Below is a small trained network, with its code and all its weights. Each question gives an input and a target symbol and asks what happens when units are switched off, that is, made to give their printed mean instead of their output.

import numpy as np


def w(rows, s, z=0):
    codes = np.array(rows[::2]) - 128.0
    scale = np.full(codes.shape[1], s)
    scale[-1] = z or s
    return codes * scale


def norm(h):
    return h / np.sqrt((h * h).mean(-1, keepdims=True) + 1e-5)


def f(y):
    return np.maximum(y, 0)


def softmax(a):
    e = np.exp(a - a.max(-1, keepdims=True))
    return e / e.sum(-1, keepdims=True)


def log_softmax(a):
    a = a - a.max(-1, keepdims=True)
    return a - np.log(np.exp(a).sum(-1, keepdims=True))


def net(x, mask):
    ids = ['ΔΛΠΦαβεζηθμξστψ'.index(c) for c in x.split()]
    T = len(ids)
    res = E[ids] + P[:T]
    u = 0
    for l in range(3):
        q, k, v = (norm(res) @ M[l].T for M in (Q, K, V))
        z = softmax(np.where(np.tri(T) > 0, q @ k.T / 3**0.5, -1e9)) @ v
        res = res + np.where(mask[u], z, O[l][:, -1]) @ O[l][:, :-1]
        u += 1
        y = f(norm(res) @ A[l][:, :-1].T + A[l][:, -1])
        res = res + np.where(mask[u : u + 4], y, B[l][:, -1]) @ B[l][:, :-1]
        u += 4
    return log_softmax(norm(res)[-1] @ U[:, :-1].T + U[:, -1])


Q, K, V, O, A, B = {}, {}, {}, {}, {}, {}
E = w([
[105,123,147,59],'Δ',
[108,157,121,86],'Λ',
[136,121,149,107],'Π',
[111,171,114,95],'Φ',
[106,198,99,116],'α',
[100,134,147,54],'β',
[152,108,138,119],'ε',
[126,169,177,184],'ζ',
[165,110,132,145],'η',
[125,96,134,156],'θ',
[143,95,135,133],'μ',
[170,156,100,132],'ξ',
[148,99,132,141],'σ',
[87,158,98,141],'τ',
[86,113,149,251],'ψ',
],0.015)
P = w([
[159,176,255,174],'0',
[120,165,168,153],'1',
[131,153,157,163],'2',
[142,148,108,128],'3',
[155,135,88,136],'4',
[163,109,54,121],'5',
[159,90,42,108],'6',
[147,78,20,100],'7',
],0.0065)
Q[0] = w([
[119,155,2,190],'L0H0',
[215,48,154,199],'L0H0',
[231,31,238,130],'L0H0',
],0.0074)
K[0] = w([
[102,137,10,166],'L0H0',
[158,62,168,198],'L0H0',
[194,83,210,184],'L0H0',
],0.012)
V[0] = w([
[78,150,106,104],'L0H0',
[124,110,127,1],'L0H0',
[33,85,6,112],'L0H0',
],0.0035)
O[0] = w([
[67,211,173,157,130],'L0H0',
[168,217,78,254,78],'L0H0',
[192,168,156,249,7],'L0H0',
],0.0034,0.0014)
A[0] = w([
[144,113,59,201,226],'L0N0',
[140,142,223,176,153],'L0N1',
[142,163,178,254,5],'L0N2',
[80,210,122,102,130],'L0N3',
],0.0064,0.0026)
B[0] = w([
[86,72,140,86,227],'L0N0',
[87,144,93,135,186],'L0N1',
[116,184,3,133,168],'L0N2',
[138,51,136,83,252],'L0N3',
],0.0063,0.0036)
Q[1] = w([
[125,146,204,113],'L1H0',
[119,133,25,76],'L1H0',
[235,139,253,130],'L1H0',
],0.012)
K[1] = w([
[178,193,254,160],'L1H0',
[96,91,4,142],'L1H0',
[91,216,252,94],'L1H0',
],0.0078)
V[1] = w([
[168,215,144,103],'L1H0',
[97,180,54,120],'L1H0',
[2,100,102,98],'L1H0',
],0.0082)
O[1] = w([
[68,64,72,97,110],'L1H0',
[17,141,187,105,176],'L1H0',
[168,67,254,133,253],'L1H0',
],0.0085,0.0047)
A[1] = w([
[38,97,121,87,165],'L1N0',
[147,37,65,46,253],'L1N1',
[152,212,142,2,169],'L1N2',
[168,209,110,189,92],'L1N3',
],0.0065,0.0056)
B[1] = w([
[204,176,104,118,197],'L1N0',
[219,254,152,142,254],'L1N1',
[236,73,122,226,199],'L1N2',
[178,76,90,148,133],'L1N3',
],0.0066,0.0081)
Q[2] = w([
[134,102,142,254],'L2H0',
[123,160,194,188],'L2H0',
[88,197,123,98],'L2H0',
],0.016)
K[2] = w([
[137,4,118,138],'L2H0',
[99,57,100,161],'L2H0',
[103,161,91,114],'L2H0',
],0.013)
V[2] = w([
[2,129,64,251],'L2H0',
[178,77,77,36],'L2H0',
[154,23,95,218],'L2H0',
],0.0057)
O[2] = w([
[193,211,163,203,3],'L2H0',
[118,128,72,91,82],'L2H0',
[253,52,144,167,99],'L2H0',
],0.0068,0.0053)
A[2] = w([
[65,130,113,255,255],'L2N0',
[76,73,95,197,178],'L2N1',
[151,66,130,187,162],'L2N2',
[176,55,97,191,200],'L2N3',
],0.0088,0.00099)
B[2] = w([
[255,110,158,87,194],'L2N0',
[178,154,192,155,147],'L2N1',
[61,82,68,116,217],'L2N2',
[61,101,83,126,251],'L2N3',
],0.0088,0.0027)
U = w([
[135,106,128,88,11],'Δ',
[127,122,128,88,48],'Λ',
[138,143,113,114,124],'Π',
[128,142,131,50,65],'Φ',
[78,169,128,78,253],'α',
[118,126,133,80,80],'β',
[149,154,84,122,139],'ε',
[133,232,166,148,85],'ζ',
[137,150,69,152,167],'η',
[115,30,114,132,78],'θ',
[143,84,82,136,88],'μ',
[119,213,56,133,211],'ξ',
[156,83,54,145,151],'σ',
[63,98,216,131,184],'τ',
[146,114,166,252,170],'ψ',
],0.015,0.0039)

Each question gives the input, a string of symbols that net reads in full, and the target symbol t.
The units are the heads (3 rows each of Q, K, V and O) and the neurons (one row each of A and B). Each row of codes is followed by its name. A weight is (code - 128) times the scale printed after its matrix; where a second scale follows, it is the last column's (O, A, B and U).
mask holds one flag per unit, layer by layer, with each layer's heads first. A switched-off unit (its flag False) gives its mean, the last column of its rows in O or B, instead of its output. The means were averaged over made-up inputs and are rounded, as every weight is.
A unit's drop is (log p(t) with every unit on - log p(t) with that unit switched off) / (log p(t) with every unit on - log p(t) with every unit switched off).
The circuit of an input: a set's keep is (log p(t) with only the set's units on - log p(t) with every unit switched off) / (log p(t) with every unit on - log p(t) with every unit switched off). Starting from the 12 units with the biggest drops (on a tie, the unit counted first), units are removed one at a time, each time the one whose removal leaves the highest keep (on an exact tie, the one counted first), for as long as the keep stays at least 0.8.
circuit, biggest first: the units of the circuit, biggest drop first
unit that matters most: the unit with the biggest drop
top k neurons: the k neurons with the biggest drops, biggest first
top k neurons in layer l: the k neurons of layer l with the biggest drops, biggest first
input ε μ ε Φ ξ Λ ζ, target ξ: unit that matters most => L0H0
input ψ η Π, target ψ: circuit, biggest first => L1N1, L2H0
input τ Δ ψ Δ Δ σ ζ, target σ: circuit, biggest first => L0N2, L1N1
input Δ α Φ Λ Φ ξ η β, target ξ: circuit, biggest first => L1H0, L0H0
input τ ψ μ, target τ: circuit, biggest first => L1N2, L2N0
input ξ ε ζ τ ζ, target τ: circuit, biggest first => L0N2, L1H0, L1N1
input ζ α θ, target θ: top 3 neurons => L0N1, L0N3, L1N1
input ξ ε τ ε σ ζ, target σ: circuit, biggest first => L1N1, L0N2
input σ η μ Φ ξ Φ, target ξ: circuit, biggest first => L0H0, L1H0
input Φ β Φ ξ, target ξ: top 2 neurons => L0N0, L1N1
input σ ξ μ α ψ ξ τ, target ψ: circuit, biggest first => L2H0, L1H0
input Φ Λ τ ζ, target τ: top 2 neurons => L0N2, L0N3
input ψ Φ α σ σ Φ, target σ: top 2 neurons in layer 2 => L2N3, L2N2
input Π τ β σ, target τ: top 2 neurons => L1N2, L0N3
input ε θ ψ Δ ξ σ α, target σ: top neuron in layer 2 => L2N3
input ε θ α Λ, target θ: top 2 neurons => L1N2, L1N1
input Δ ξ ζ σ β ψ α θ, target ψ: top 2 neurons in layer 1 => L1N1, L1N0
input ξ τ Π μ Φ ζ Π α, target ζ: top 3 neurons in layer 0 => L0N2, L0N1, L0N0
input ψ μ θ σ Λ Λ ζ, target ζ: top 4 neurons => L0N2, L1N2, L0N1, L0N0
input μ Φ ζ Φ, target ζ: top 4 neurons => L0N2, L1N2, L0N1, L0N0
input σ Π μ, target σ: circuit, biggest first => L1H0
input η ψ ψ ζ σ, target ψ: top 2 neurons in layer 0 => L0N3, L0N2
input τ ψ τ ξ σ, target τ: top 3 neurons => L0N2, L1N2, L0N3
input β α μ α ζ α, target ζ: top 4 neurons => L1N2, L0N2, L1N1, L0N1
input β ε ξ ξ, target ξ: top 2 neurons => L0N3, L1N1
